Here is a tiny trained network, its code and every weight. The questions are about switching its units off for an input and a target symbol, where a switched-off unit gives its printed mean instead of its output.

import numpy as np


def w(rows, s, z=0):
    codes = np.array(rows[::2]) - 128.0
    scale = np.full(codes.shape[1], s)
    scale[-1] = z or s
    return codes * scale


def f(y):
    return y / 2 * (1 + np.tanh(0.7978845608 * (y + 0.044715 * y**3)))


def softmax(a):
    e = np.exp(a - a.max(-1, keepdims=True))
    return e / e.sum(-1, keepdims=True)


def log_softmax(a):
    a = a - a.max(-1, keepdims=True)
    return a - np.log(np.exp(a).sum(-1, keepdims=True))


def net(x, mask):
    ids = ['αγεζηθμξπστφψ'.index(c) for c in x.split()]
    T = len(ids)
    res = E[ids] + P[:T]
    r = res
    for j in range(2):
        rows = slice(4 * j, 4 * j + 4)
        q, k, v = (r @ M[0][rows].T for M in (Q, K, V))
        z = softmax(np.where(np.tri(T) > 0, q @ k.T / 4**0.5, -1e9)) @ v
        o = O[0][rows]
        res = res + np.where(mask[j], z, o[:, -1]) @ o[:, :-1]
    y = f(res @ A[0][:, :-1].T + A[0][:, -1])
    res = res + np.where(mask[2:6], y, B[0][:, -1]) @ B[0][:, :-1]
    return log_softmax(res[-1] @ U[:, :-1].T + U[:, -1])


Q, K, V, O, A, B = {}, {}, {}, {}, {}, {}
E = w([
[137,186,29,149,96],'α',
[181,106,53,139,110],'γ',
[146,134,19,212,186],'ε',
[149,126,22,211,189],'ζ',
[164,142,27,141,106],'η',
[115,86,123,109,68],'θ',
[102,119,217,154,169],'μ',
[191,65,128,137,125],'ξ',
[136,88,229,114,90],'π',
[49,149,66,144,93],'σ',
[248,114,172,153,76],'τ',
[73,55,87,181,135],'φ',
[149,217,103,136,80],'ψ',
],0.014)
P = w([
[151,122,149,55,234],'0',
[106,138,126,108,129],'1',
[121,142,183,232,124],'2',
[114,127,113,107,119],'3',
[114,137,179,250,114],'4',
[117,120,108,107,115],'5',
],0.011)
Q[0] = w([
[173,179,163,115,201],'head 1',
[82,118,74,8,177],'head 1',
[74,128,165,153,125],'head 1',
[138,71,94,187,171],'head 1',
[69,102,85,252,172],'head 2',
[93,46,174,239,88],'head 2',
[173,99,96,183,39],'head 2',
[209,153,169,174,142],'head 2',
],0.024)
K[0] = w([
[142,171,172,182,191],'head 1',
[79,105,107,232,32],'head 1',
[68,124,160,121,156],'head 1',
[153,54,70,153,184],'head 1',
[89,171,71,129,225],'head 2',
[105,126,181,1,203],'head 2',
[172,60,61,55,112],'head 2',
[183,122,138,166,199],'head 2',
],0.022)
V[0] = w([
[199,6,125,104,197],'head 1',
[151,146,138,253,232],'head 1',
[33,117,189,126,169],'head 1',
[44,89,54,84,157],'head 1',
[232,163,154,147,85],'head 2',
[127,88,170,151,71],'head 2',
[95,104,112,116,146],'head 2',
[74,157,147,168,115],'head 2',
],0.017)
O[0] = w([
[110,4,175,82,165,255],'head 1',
[153,156,51,50,179,137],'head 1',
[124,78,92,121,55,87],'head 1',
[213,124,142,184,117,250],'head 1',
[56,63,104,164,146,77],'head 2',
[118,73,172,91,125,30],'head 2',
[160,159,144,123,130,163],'head 2',
[128,127,128,69,95,48],'head 2',
],0.019,0.0078)
A[0] = w([
[85,83,157,109,102,3],'neuron 1',
[106,82,159,121,138,39],'neuron 2',
[90,190,155,142,67,4],'neuron 3',
[2,148,157,65,69,132],'neuron 4',
],0.015,0.0056)
B[0] = w([
[89,247,117,196,115,232],'neuron 1',
[173,81,29,109,140,250],'neuron 2',
[61,93,102,35,141,222],'neuron 3',
[144,139,235,61,85,172],'neuron 4',
],0.012,0.015)
U = w([
[89,167,36,147,115,150],'α',
[150,114,202,146,189,172],'γ',
[181,129,76,89,139,111],'ε',
[177,134,72,91,132,137],'ζ',
[172,213,121,189,115,135],'η',
[114,91,76,128,59,255],'θ',
[216,86,125,69,80,136],'μ',
[137,47,112,106,151,165],'ξ',
[224,172,97,129,33,95],'π',
[167,93,3,75,49,78],'σ',
[109,88,9,140,110,57],'τ',
[213,85,55,180,51,126],'φ',
[87,108,111,75,166,113],'ψ',
],0.0058,0.0069)

Each question gives the input, a string of symbols that net reads in full, and the target symbol t.
The units are the heads (4 rows each of Q, K, V and O) and the neurons (one row each of A and B). Each row of codes is followed by its name. A weight is (code - 128) times the scale printed after its matrix; where a second scale follows, it is the last column's (O, A, B and U).
mask holds one flag per unit, heads first, then neurons. A switched-off unit (its flag False) gives its mean, the last column of its rows in O or B, instead of its output. The means were averaged over made-up inputs and are rounded, as every weight is.
A unit's drop is (log p(t) with every unit on - log p(t) with that unit switched off) / (log p(t) with every unit on - log p(t) with every unit switched off).
The circuit of an input: a set's keep is (log p(t) with only the set's units on - log p(t) with every unit switched off) / (log p(t) with every unit on - log p(t) with every unit switched off). Starting from all 6 units, units are removed one at a time, each time the one whose removal leaves the highest keep (on an exact tie, the one counted first), for as long as the keep stays at least 0.8.
units of the circuit, in order: the units of the circuit, biggest drop first
top k neurons: the k neurons with the biggest drops, biggest first
which heads matter: for each layer, one digit per head in row order, 1 if its drop is at least 0.15 and else 0, layers parted by /
input ε ψ θ θ α, target ζ: units of the circuit, in order : head 1
input θ θ ζ, target φ: units of the circuit, in order : head 1; neuron 2; neuron 3
input η φ γ ξ, target ξ: which heads matter : 11
input σ θ α η α, target π: which heads matter : 11
input θ θ π α η, target φ: top 2 neurons : neuron 2; neuron 3
input θ ψ θ θ ε η, target η: which heads matter : 10
input θ ε φ η ε α, target α: top 2 neurons : neuron 3; neuron 4
input π γ α, target θ: top 3 neurons : neuron 4; neuron 1; neuron 2
input τ η α, target ψ: which heads matter : 10
input γ ξ ε, target ξ: which heads matter : 10
input θ ψ ψ ζ φ μ, target μ: units of the circuit, in order : head 2; neuron 4; head 1
input ζ σ φ, target ε: units of the circuit, in order : head 1; head 2
input π ζ σ, target θ: which heads matter : 10
input η γ φ τ, target τ: which heads matter : 01
input θ γ α α, target α: units of the circuit, in order : head 1; neuron 3
input σ σ η, target π: which heads matter : 11
input ψ α α ε π, target α: units of the circuit, in order : head 1; head 2
input μ ζ θ α η, target σ: units of the circuit, in order : head 1
input θ α η ζ, target ζ: which heads matter : 10
input ξ η ξ ζ ξ σ, target σ: which heads matter : 11
input γ α α, target ξ: top 2 neurons : neuron 1; neuron 2
input ξ θ θ σ, target σ: top 3 neurons : neuron 3; neuron 1; neuron 4
input ζ γ φ μ, target μ: units of the circuit, in order : head 2; neuron 1
input γ θ μ, target ξ: top 2 neurons : neuron 2; neuron 1
input μ α α ξ, target ξ: which heads matter : 00
